Below is a small trained network, with its code and all its weights. Each question gives an input and a target symbol and asks what happens when units are switched off, that is, made to give their printed mean instead of their output.

import numpy as np


def w(rows, s, z=0):
    codes = np.array(rows[::2]) - 128.0
    scale = np.full(codes.shape[1], s)
    scale[-1] = z or s
    return codes * scale


def f(y):
    return np.maximum(y, 0)


def softmax(a):
    e = np.exp(a - a.max(-1, keepdims=True))
    return e / e.sum(-1, keepdims=True)


def log_softmax(a):
    a = a - a.max(-1, keepdims=True)
    return a - np.log(np.exp(a).sum(-1, keepdims=True))


def net(x, mask):
    ids = ['αβγδεζηθλμπστφψω'.index(c) for c in x.split()]
    T = len(ids)
    res = E[ids] + P[:T]
    u = 0
    for l in range(3):
        r = res
        for j in range(3):
            rows = slice(2 * j, 2 * j + 2)
            q, k, v = (r @ M[l][rows].T for M in (Q, K, V))
            z = softmax(np.where(np.tri(T) > 0, q @ k.T / 2**0.5, -1e9)) @ v
            o = O[l][rows]
            res = res + np.where(mask[u + j], z, o[:, -1]) @ o[:, :-1]
        u += 3
        y = f(res @ A[l][:, :-1].T + A[l][:, -1])
        res = res + np.where(mask[u : u + 8], y, B[l][:, -1]) @ B[l][:, :-1]
        u += 8
    return log_softmax(res[-1] @ U[:, :-1].T + U[:, -1])


Q, K, V, O, A, B = {}, {}, {}, {}, {}, {}
E = w([
[244,128,125,177,165],'α',
[145,165,251,101,170],'β',
[71,30,120,74,106],'γ',
[174,184,115,99,139],'δ',
[93,172,116,175,199],'ε',
[77,63,148,103,137],'ζ',
[165,27,143,123,111],'η',
[112,89,128,165,73],'θ',
[138,114,151,202,200],'λ',
[97,132,131,95,64],'μ',
[151,116,131,101,116],'π',
[171,185,103,167,178],'σ',
[74,182,49,163,132],'τ',
[212,90,159,184,142],'φ',
[174,127,89,56,183],'ψ',
[191,59,151,99,114],'ω',
],0.02)
P = w([
[157,162,176,164,93],'0',
[86,91,159,70,211],'1',
[148,170,170,172,91],'2',
[87,96,129,75,212],'3',
[147,173,175,173,90],'4',
[91,101,100,91,222],'5',
[151,176,178,171,89],'6',
[98,102,85,98,235],'7',
[152,179,172,177,87],'8',
[101,101,73,102,245],'9',
[147,178,174,175,87],'10',
[105,103,66,103,254],'11',
[152,182,165,185,87],'12',
],0.008)
Q[0] = w([
[214,97,113,169,154],'L0H0',
[181,178,177,116,119],'L0H0',
[109,188,234,133,175],'L0H1',
[74,68,179,177,2],'L0H1',
[112,179,107,58,115],'L0H2',
[69,87,191,111,162],'L0H2',
],0.0081)
K[0] = w([
[185,106,141,229,76],'L0H0',
[176,140,174,99,191],'L0H0',
[101,241,161,164,236],'L0H1',
[130,21,206,151,38],'L0H1',
[89,178,97,2,118],'L0H2',
[90,124,164,93,53],'L0H2',
],0.0055)
V[0] = w([
[101,153,214,98,76],'L0H0',
[120,70,149,138,166],'L0H0',
[102,204,146,132,98],'L0H1',
[83,152,183,121,205],'L0H1',
[140,132,81,150,201],'L0H2',
[131,5,254,179,143],'L0H2',
],0.0056)
O[0] = w([
[113,96,32,101,93,111],'L0H0',
[175,206,1,199,173,174],'L0H0',
[244,136,127,141,171,73],'L0H1',
[106,136,159,148,130,145],'L0H1',
[126,115,65,129,82,147],'L0H2',
[103,168,181,159,120,253],'L0H2',
],0.0042,0.0049)
A[0] = w([
[155,113,251,157,110,111],'L0N0',
[151,184,149,79,1,161],'L0N1',
[168,144,108,135,215,254],'L0N2',
[183,87,147,182,41,82],'L0N3',
[122,101,199,117,160,47],'L0N4',
[133,186,176,111,128,95],'L0N5',
[83,124,139,123,221,124],'L0N6',
[92,112,184,158,38,155],'L0N7',
],0.0098,0.0072)
B[0] = w([
[135,118,97,173,176,184],'L0N0',
[127,161,101,9,77,163],'L0N1',
[162,108,178,126,115,246],'L0N2',
[93,66,51,119,112,165],'L0N3',
[212,119,68,111,164,136],'L0N4',
[193,153,86,114,193,137],'L0N5',
[80,99,129,95,64,169],'L0N6',
[70,72,149,127,118,169],'L0N7',
],0.012,0.011)
Q[1] = w([
[43,167,220,105,131],'L1H0',
[212,104,253,37,142],'L1H0',
[136,189,225,76,105],'L1H1',
[108,200,171,108,86],'L1H1',
[142,49,145,114,166],'L1H2',
[80,174,152,66,145],'L1H2',
],0.0047)
K[1] = w([
[86,120,220,125,138],'L1H0',
[103,217,40,133,152],'L1H0',
[127,123,124,116,127],'L1H1',
[106,224,112,172,84],'L1H1',
[87,58,177,1,187],'L1H2',
[89,156,68,92,235],'L1H2',
],0.006)
V[1] = w([
[153,2,50,88,126],'L1H0',
[118,167,180,140,116],'L1H0',
[141,152,246,75,127],'L1H1',
[104,108,174,181,163],'L1H1',
[103,111,150,127,135],'L1H2',
[158,53,167,119,118],'L1H2',
],0.0062)
O[1] = w([
[184,117,149,132,89,253],'L1H0',
[172,152,182,142,2,96],'L1H0',
[171,83,149,126,157,149],'L1H1',
[180,81,158,44,149,145],'L1H1',
[119,30,44,133,105,151],'L1H2',
[106,56,236,5,245,251],'L1H2',
],0.0051,0.0064)
A[1] = w([
[11,162,14,101,108,68],'L1N0',
[9,90,154,57,46,151],'L1N1',
[95,99,100,180,68,82],'L1N2',
[38,154,163,113,120,36],'L1N3',
[41,164,59,104,98,103],'L1N4',
[110,46,176,161,122,254],'L1N5',
[96,1,123,158,165,45],'L1N6',
[87,123,220,113,144,32],'L1N7',
],0.0091,0.0025)
B[1] = w([
[114,114,86,150,187,148],'L1N0',
[104,28,154,107,31,220],'L1N1',
[64,158,151,92,62,143],'L1N2',
[70,158,102,210,157,141],'L1N3',
[121,46,125,139,181,144],'L1N4',
[41,198,121,150,130,245],'L1N5',
[173,254,44,80,116,253],'L1N6',
[114,136,132,179,67,167],'L1N7',
],0.0093,0.014)
Q[2] = w([
[150,133,68,125,109],'L2H0',
[151,141,159,164,75],'L2H0',
[177,187,101,173,147],'L2H1',
[101,7,118,149,62],'L2H1',
[160,100,103,158,113],'L2H2',
[137,128,117,121,139],'L2H2',
],0.011)
K[2] = w([
[102,110,188,136,120],'L2H0',
[121,93,75,11,55],'L2H0',
[196,71,137,121,135],'L2H1',
[76,187,54,120,143],'L2H1',
[162,140,74,139,154],'L2H2',
[103,90,125,113,158],'L2H2',
],0.012)
V[2] = w([
[112,124,124,182,175],'L2H0',
[137,126,122,116,104],'L2H0',
[177,80,144,148,110],'L2H1',
[146,118,101,174,97],'L2H1',
[254,109,110,123,64],'L2H2',
[105,136,123,166,126],'L2H2',
],0.0075)
O[2] = w([
[172,93,94,253,129,4],'L2H0',
[228,119,146,154,233,175],'L2H0',
[113,75,113,140,124,23],'L2H1',
[155,131,79,174,63,106],'L2H1',
[163,156,80,69,124,57],'L2H2',
[112,205,47,18,169,112],'L2H2',
],0.0042,0.0044)
A[2] = w([
[95,84,136,138,145,78],'L2N0',
[135,141,247,178,117,228],'L2N1',
[82,152,112,138,118,113],'L2N2',
[153,136,138,208,199,178],'L2N3',
[188,165,117,160,203,78],'L2N4',
[183,55,157,121,141,106],'L2N5',
[88,139,50,153,131,34],'L2N6',
[86,146,137,170,156,254],'L2N7',
],0.014,0.0056)
B[2] = w([
[154,159,90,162,106,177],'L2N0',
[151,134,9,111,114,240],'L2N1',
[144,162,180,173,168,254],'L2N2',
[65,66,101,128,107,209],'L2N3',
[143,141,187,186,65,222],'L2N4',
[185,86,168,147,200,198],'L2N5',
[126,134,129,83,196,233],'L2N6',
[145,111,159,158,161,208],'L2N7',
],0.015,0.0072)
U = w([
[146,149,172,165,31,103],'α',
[148,92,159,162,147,143],'β',
[69,121,161,123,42,58],'γ',
[200,186,157,112,75,255],'δ',
[150,108,4,121,165,77],'ε',
[88,127,193,132,149,152],'ζ',
[134,165,77,76,183,129],'η',
[38,82,77,111,148,63],'θ',
[102,143,73,186,94,183],'λ',
[98,59,106,138,113,162],'μ',
[129,79,186,72,141,189],'π',
[212,130,73,152,70,84],'σ',
[102,78,104,141,225,134],'τ',
[178,182,127,167,176,116],'φ',
[212,115,100,107,206,20],'ψ',
[136,129,60,74,24,177],'ω',
],0.012,0.0053)

Each question gives the input, a string of symbols that net reads in full, and the target symbol t.
The units are the heads (2 rows each of Q, K, V and O) and the neurons (one row each of A and B). Each row of codes is followed by its name. A weight is (code - 128) times the scale printed after its matrix; where a second scale follows, it is the last column's (O, A, B and U).
mask holds one flag per unit, layer by layer, with each layer's heads first. A switched-off unit (its flag False) gives its mean, the last column of its rows in O or B, instead of its output. The means were averaged over made-up inputs and are rounded, as every weight is.
A unit's drop is (log p(t) with every unit on - log p(t) with that unit switched off) / (log p(t) with every unit on - log p(t) with every unit switched off).
The circuit of an input: a set's keep is (log p(t) with only the set's units on - log p(t) with every unit switched off) / (log p(t) with every unit on - log p(t) with every unit switched off). Starting from the 12 units with the biggest drops (on a tie, the unit counted first), units are removed one at a time, each time the one whose removal leaves the highest keep (on an exact tie, the one counted first), for as long as the keep stays at least 0.8.
units of the circuit, in order: the units of the circuit, biggest drop first
top k neurons: the k neurons with the biggest drops, biggest first
k most important neurons of layer l: the k neurons of layer l with the biggest drops, biggest first
input η η ω α, target σ: 4 most important neurons of layer 0 -> (L0N2 L0N3 L0N1 L0N7)
input ε ω ε β ζ, target ζ: 4 most important neurons of layer 1 -> (L1N6 L1N5 L1N1 L1N3)
input η ω λ π σ γ ω ω φ, target φ: 3 most important neurons of layer 1 -> (L1N6 L1N1 L1N5)
input α ω π τ λ η ψ λ π, target π: units of the circuit, in order -> (L1N6 L0N1 L1N5 L2N5)
input σ τ ω ζ, target γ: units of the circuit, in order -> (L1N1 L0N6)
input π ω η δ η ε ω ω λ η η π ζ, target ζ: units of the circuit, in order -> (L2N2 L1N5 L0N7 L2N1)
input γ ω ω ω ω ε ω λ σ ω λ λ, target φ: units of the circuit, in order -> (L1N5 L0N1 L1N6 L2N2)
input ω η λ δ, target ψ: top 4 neurons -> (L1N6 L1N5 L2N5 L0N2)
input δ η π ε ζ π ε ζ ε ψ, target π: units of the circuit, in order -> (L2N1 L0N2)
input δ μ ε ω π τ θ η, target η: units of the circuit, in order -> (L1N6 L1N5 L2N6)
input ω δ ε π β ζ λ α ψ, target ψ: units of the circuit, in order -> (L1N6 L1N5 L2N5 L0N7)
input η ψ ε θ, target ζ: units of the circuit, in order -> (L2N2 L1N5 L2N1 L0N7)
input ω γ φ ω ω ω ω β, target β: top 4 neurons -> (L0N4 L2N4 L0N5 L0N0)
input δ ψ π ω λ α ω π ζ λ π ψ σ, target σ: top 2 neurons -> (L2N1 L2N4)
input ω α ψ β δ ω ω ζ δ η, target η: top 4 neurons -> (L1N6 L0N1 L1N5 L2N4)
input ψ π σ ε γ, target γ: most important neuron of layer 1 -> (L1N1)
input σ ω η ω α η φ φ η θ ω π, target ω: 3 most important neurons of layer 2 -> (L2N2 L2N5 L2N6)
input π ω η λ ω ε, target λ: top 4 neurons -> (L2N1 L0N2 L0N0 L0N6)
input ζ ψ μ, target μ: top 4 neurons -> (L0N1 L1N1 L2N5 L1N4)
input λ η η π γ τ φ λ ω μ, target μ: 3 most important neurons of layer 1 -> (L1N6 L1N1 L1N5)
input ψ β φ η ε π, target ω: 2 most important neurons of layer 0 -> (L0N0 L0N3)
input ψ φ η π γ λ, target φ: top 4 neurons -> (L0N6 L1N5 L0N1 L1N1)
input ψ δ β, target β: most important neuron of layer 1 -> (L1N6)
input ω ω γ π α, target α: top 4 neurons -> (L2N4 L0N3 L1N1 L0N0)
input π η ψ η ψ φ η ω ζ τ σ θ, target ζ: top neuron -> (L2N1)
input ω ω φ δ φ η λ, target λ: 3 most important neurons of layer 2 -> (L2N1 L2N3 L2N4)
input η ζ ω, target ω: 2 most important neurons of layer 1 -> (L1N1 L1N6)
input η π α, target α: top 4 neurons -> (L2N4 L1N1 L0N3 L0N0)
input η β γ ω μ θ λ φ, target α: top neuron -> (L2N4)
input ζ ω ω ω, target δ: top 2 neurons -> (L1N1 L0N1)
